Questions about the matrix below.
1) Report the largest entry in the last row.
2) Report the first entry on the main diagonal.
3) Report the 2nd entry on the diagonal from the top-right corner.
4) Report the 1st entry on the diagonal from the top-right corner.
5) Report the third entry on the diagonal from the top-right corner.
6) Report the smallest entry in the first column.
7) Report the last entry, reading row by row.
8) Report the entry directly above the largest entry.
[[138 119 142 126 123 128 132 124 131 124 127 132 126 118 135]
 [136 113 137 120 131 123 136 119 131 128 123 127 133 119 122]
 [136 135 131 137 124 132 139 141 117 131 135 124 136 127 139]
 [138 127 115 151 150 148 132 130 134 138 138 126 135 129 137]
 [122 133 130 121 124 138 131 123 125 136 112 125 124 117 138]
 [144 120 133 148 135 133 123 144 136 125 141 112 124 132 141]
 [130 125 131 129 126 128 132 134 129 126 125 130 128 126 124]
 [124 140 128 128 137 127 124 129 128 130 118 126 117 124 128]
 [138 127 114 149 150 150 131 129 134 138 138 127 136 130 136]
 [124 133 130 123 128 135 131 125 126 135 115 125 124 119 137]
 [135 135 135 141 124 132 139 140 119 133 136 127 136 122 136]
 [140 115 145 124 125 126 134 120 132 124 126 130 127 118 132]
 [135 127 130 130 137 125 132 132 127 132 132 129 126 131 129]
 [126 126 142 145 124 128 139 136 119 134 134 137 134 114 122]]
1) 145
2) 138
3) 119
4) 135
5) 136
6) 122
7) 122
8) 137

x = [133 144 113 109 142 135 133 152 140 145 139 123 131 118 150 156]
Read off the 2nd largest entry.
Answer: 152
The 1st entry from the right -> 156
The 4th entry: 109
Read off the 3rd entry from the right.
Answer: 118
Read off the entry just right of 109.
Answer: 142

Read these off the row that follows.
1) Which number is the second entry from the left?
2) Which number is the third entry from the left?
3) Which number is the last entry?
[141 152 118 138 154 144]
1) 152
2) 118
3) 144
